Below is a small trained network, with its code and all its weights. Each question gives an input and a class and asks what happens when units are switched off, that is, made to give their printed mean instead of their output.

import numpy as np


def w(rows, s, z=0):
    codes = np.array(rows[::2]) - 128.0
    scale = np.full(codes.shape[1], s)
    scale[-1] = z or s
    return codes * scale


def f(y):
    return y / 2 * (1 + np.tanh(0.7978845608 * (y + 0.044715 * y**3)))


def log_softmax(a):
    a = a - a.max(-1, keepdims=True)
    return a - np.log(np.exp(a).sum(-1, keepdims=True))


def net(x, mask):
    res = np.array(x, float).reshape(1, 8) / 4 @ E
    y = f(res @ A[0][:, :-1].T + A[0][:, -1])
    res = res + np.where(mask, y, B[0][:, -1]) @ B[0][:, :-1]
    return log_softmax(res[-1] @ U[:, :-1].T + U[:, -1])


A, B = {}, {}
E = w([
[132,139,132,125,127,120],'x0',
[135,137,131,125,127,120],'x1',
[174,148,76,140,154,206],'x2',
[166,105,221,82,110,160],'x3',
[133,148,131,102,126,115],'x4',
[192,63,72,107,137,95],'x5',
[154,136,84,135,2,123],'x6',
[130,124,125,128,129,129],'x7',
],0.0082)
A[0] = w([
[222,64,103,96,143,44,103],'N0',
[94,119,157,132,125,60,15],'N1',
[183,158,104,117,173,163,76],'N2',
[205,101,209,116,114,137,168],'N3',
[193,106,200,78,109,138,57],'N4',
[154,167,129,48,228,112,147],'N5',
[171,169,101,104,44,136,155],'N6',
[138,134,146,106,201,118,124],'N7',
[135,148,147,98,221,100,22],'N8',
[71,188,58,128,139,67,109],'N9',
[119,123,96,91,38,130,56],'N10',
[207,216,78,99,169,204,50],'N11',
[153,111,179,99,120,130,5],'N12',
[201,155,97,97,166,111,255],'N13',
[211,72,96,83,165,70,54],'N14',
[122,187,197,91,117,56,205],'N15',
[101,167,42,146,167,59,27],'N16',
[129,117,144,126,205,106,72],'N17',
[92,112,146,83,127,2,116],'N18',
],0.0095,0.0058)
B[0] = w([
[117,180,200,149,155,144,207],'N0',
[212,59,148,68,102,124,125],'N1',
[145,56,138,132,109,104,151],'N2',
[78,145,58,103,106,148,210],'N3',
[145,150,60,31,107,154,163],'N4',
[151,168,103,166,113,85,221],'N5',
[153,161,134,171,140,44,211],'N6',
[141,156,118,143,93,86,186],'N7',
[219,161,164,98,115,49,160],'N8',
[121,163,128,64,148,177,186],'N9',
[213,127,137,126,156,56,161],'N10',
[129,7,238,88,151,129,186],'N11',
[203,105,142,45,109,144,118],'N12',
[48,97,47,186,117,151,253],'N13',
[115,182,235,95,145,145,179],'N14',
[137,127,140,166,196,166,225],'N15',
[168,159,74,21,82,180,169],'N16',
[176,149,123,136,79,71,166],'N17',
[108,6,117,167,121,145,193],'N18',
],0.02,0.0056)
U = w([
[202,124,89,94,96,13,30],'0',
[169,130,56,1,81,176,42],'1',
[101,106,73,113,147,96,255],'2',
[152,8,142,95,106,122,80],'3',
[124,125,84,135,140,130,210],'4',
[119,121,91,130,122,125,233],'5',
[118,178,201,112,131,160,64],'6',
],0.0098,0.0053)

Each question gives the input, the list of numbers given to net, and the class t.
The units are the neurons (one row each of A and B). Each row of codes is followed by its name. A weight is (code - 128) times the scale printed after its matrix; where a second scale follows, it is the last column's (A, B and U).
mask holds one flag per neuron, in row order. A switched-off neuron (its flag False) gives its mean, the last column of its row in B, instead of its output. The means were averaged over made-up inputs and are rounded, as every weight is.
A unit's drop is (log p(t) with every unit on - log p(t) with that unit switched off) / (log p(t) with every unit on - log p(t) with every unit switched off).
The circuit of an input: a set's keep is (log p(t) with only the set's units on - log p(t) with every unit switched off) / (log p(t) with every unit on - log p(t) with every unit switched off). Starting from the 12 units with the biggest drops (on a tie, the unit counted first), units are removed one at a time, each time the one whose removal leaves the highest keep (on an exact tie, the one counted first), for as long as the keep stays at least 0.8.
units of the circuit, in order: the units of the circuit, biggest drop first
most important unit: the unit with the biggest drop
k most important neurons: the k neurons with the biggest drops, biggest first
drop of u: that unit's drop, to one decimal
input [-8,7,-7,-2,-1,-6,-1,-1], class 3: most important unit -> N18
input [3,-4,-3,-8,8,4,7,0], class 1: 3 most important neurons -> N16, N9, N5
input [-6,8,8,-4,-7,8,-7,-4], class 3: 4 most important neurons -> N11, N2, N13, N6
input [-4,-1,-1,7,4,-7,-6,5], class 1: units of the circuit, in order -> N4, N3
input [8,-2,5,8,1,-7,-3,-4], class 1: 2 most important neurons -> N4, N3
input [-1,-6,-8,6,3,2,-8,-3], class 0: 4 most important neurons -> N8, N5, N17, N7
input [1,7,-4,-3,-2,-4,7,-3], class 0: 2 most important neurons -> N10, N6
input [3,1,0,-3,4,-5,3,-1], class 6: 4 most important neurons -> N13, N3, N18, N9
input [4,6,-5,8,8,-1,1,-2], class 1: 3 most important neurons -> N4, N3, N12
input [-7,6,4,-7,-4,-7,-7,-7], class 0: 2 most important neurons -> N8, N17
input [8,-1,1,-5,0,-1,-5,4], class 0: units of the circuit, in order -> N8, N5
input [3,-2,8,5,-4,7,-5,4], class 3: 2 most important neurons -> N11, N2
input [5,-1,-4,7,-4,7,5,4], class 1: 2 most important neurons -> N4, N3
input [8,6,-8,-7,-2,5,5,3], class 3: units of the circuit, in order -> N18
input [-7,-3,3,-2,5,-2,8,3], class 0: drop of N10 -> 0.1
input [-5,1,-3,-7,-5,-6,8,-8], class 0: drop of N10 -> 0.6
input [-1,-6,4,8,7,-5,3,6], class 1: drop of N4 -> 0.7
